Below is a small trained network, with its code and all its weights. Each question gives an input and a class and asks what happens when units are switched off, that is, made to give their printed mean instead of their output.

import numpy as np


def w(rows, s, z=0):
    codes = np.array(rows[::2]) - 128.0
    scale = np.full(codes.shape[1], s)
    scale[-1] = z or s
    return codes * scale


def f(y):
    return np.maximum(y, 0)


def log_softmax(a):
    a = a - a.max(-1, keepdims=True)
    return a - np.log(np.exp(a).sum(-1, keepdims=True))


def net(x, mask):
    res = np.array(x, float).reshape(1, 4) / 4 @ E
    y = f(res @ A[0][:, :-1].T + A[0][:, -1])
    res = res + np.where(mask, y, B[0][:, -1]) @ B[0][:, :-1]
    return log_softmax(res[-1] @ U[:, :-1].T + U[:, -1])


A, B = {}, {}
E = w([
[234,210,189,115,157,48,33,47,224],'x0',
[8,162,52,206,218,9,141,41,159],'x1',
[130,52,181,197,117,1,86,223,49],'x2',
[170,169,233,178,254,178,214,178,58],'x3',
],0.0049)
A[0] = w([
[143,146,191,106,154,192,131,207,22,239],'n1',
[153,157,50,85,101,205,96,53,225,172],'n2',
[22,155,159,135,193,199,154,122,105,176],'n3',
[194,87,234,77,109,174,139,154,83,103],'n4',
[103,79,51,59,39,179,69,80,124,243],'n5',
[200,185,131,170,155,34,112,55,203,179],'n6',
[97,142,164,191,253,194,218,181,40,174],'n7',
[205,136,172,91,89,198,106,196,109,148],'n8',
[227,159,212,80,91,222,130,198,86,179],'n9',
[142,89,10,90,30,199,127,60,241,247],'n10',
[39,82,122,204,217,103,134,173,40,252],'n11',
[148,151,110,183,175,60,73,62,211,198],'n12',
[203,162,211,99,105,175,96,177,90,141],'n13',
[216,174,200,111,191,113,70,128,152,166],'n14',
],0.0055,0.0031)
B[0] = w([
[230,21,115,94,43,143,244,131,126,245],'n1',
[40,242,85,51,76,182,70,98,76,213],'n2',
[221,141,46,197,141,198,239,89,63,194],'n3',
[176,40,213,53,59,183,165,105,209,208],'n4',
[18,182,70,90,58,175,60,222,82,232],'n5',
[14,254,220,200,209,46,65,22,188,215],'n6',
[211,6,89,233,156,116,185,129,95,241],'n7',
[188,53,174,33,30,186,179,154,213,220],'n8',
[202,53,244,11,43,211,213,160,221,254],'n9',
[1,248,71,64,72,172,74,187,32,246],'n10',
[123,35,54,218,160,8,219,142,91,240],'n11',
[40,209,213,199,220,67,52,130,121,212],'n12',
[187,111,253,43,63,191,102,147,217,212],'n13',
[174,187,174,42,170,202,96,79,205,208],'n14',
],0.0044,0.0064)
U = w([
[90,228,197,225,213,55,53,70,204,189],'0',
[178,57,53,253,199,141,226,137,71,27],'1',
[58,224,65,81,63,207,92,109,134,6],'2',
[43,60,44,218,63,49,75,204,77,192],'3',
[229,40,213,71,59,192,146,189,214,29],'4',
],0.0051,0.0013)

Each question gives the input, the list of numbers given to net, and the class t.
The units are the neurons (one row each of A and B). Each row of codes is followed by its name. A weight is (code - 128) times the scale printed after its matrix; where a second scale follows, it is the last column's (A, B and U).
mask holds one flag per neuron, in row order. A switched-off neuron (its flag False) gives its mean, the last column of its row in B, instead of its output. The means were averaged over made-up inputs and are rounded, as every weight is.
A unit's drop is (log p(t) with every unit on - log p(t) with that unit switched off) / (log p(t) with every unit on - log p(t) with every unit switched off).
The circuit of an input: a set's keep is (log p(t) with only the set's units on - log p(t) with every unit switched off) / (log p(t) with every unit on - log p(t) with every unit switched off). Starting from the 12 units with the biggest drops (on a tie, the unit counted first), units are removed one at a time, each time the one whose removal leaves the highest keep (on an exact tie, the one counted first), for as long as the keep stays at least 0.8.
units of the circuit, in order: the units of the circuit, biggest drop first
top k neurons: the k neurons with the biggest drops, biggest first
drop of u: that unit's drop, to one decimal
input [-1,0,2,6], class 1: units of the circuit, in order => (n7, n11)
input [-2,0,-2,1], class 1: top neuron => (n13)
input [6,-3,8,-3], class 0: units of the circuit, in order => (n6, n1, n12)
input [0,-5,4,-8], class 2: units of the circuit, in order => (n10, n5, n7)
input [4,-1,-2,-5], class 2: units of the circuit, in order => (n10, n2)
input [6,-1,-5,3], class 0: units of the circuit, in order => (n6, n12)
input [1,8,3,-6], class 0: top 2 neurons => (n6, n12)
input [6,-2,-1,0], class 0: top 3 neurons => (n6, n1, n12)
input [4,-1,0,-5], class 2: drop of n6 => -0.1
input [3,-2,4,-8], class 2: drop of n11 => 0.3
input [0,1,3,7], class 1: drop of n7 => 0.2
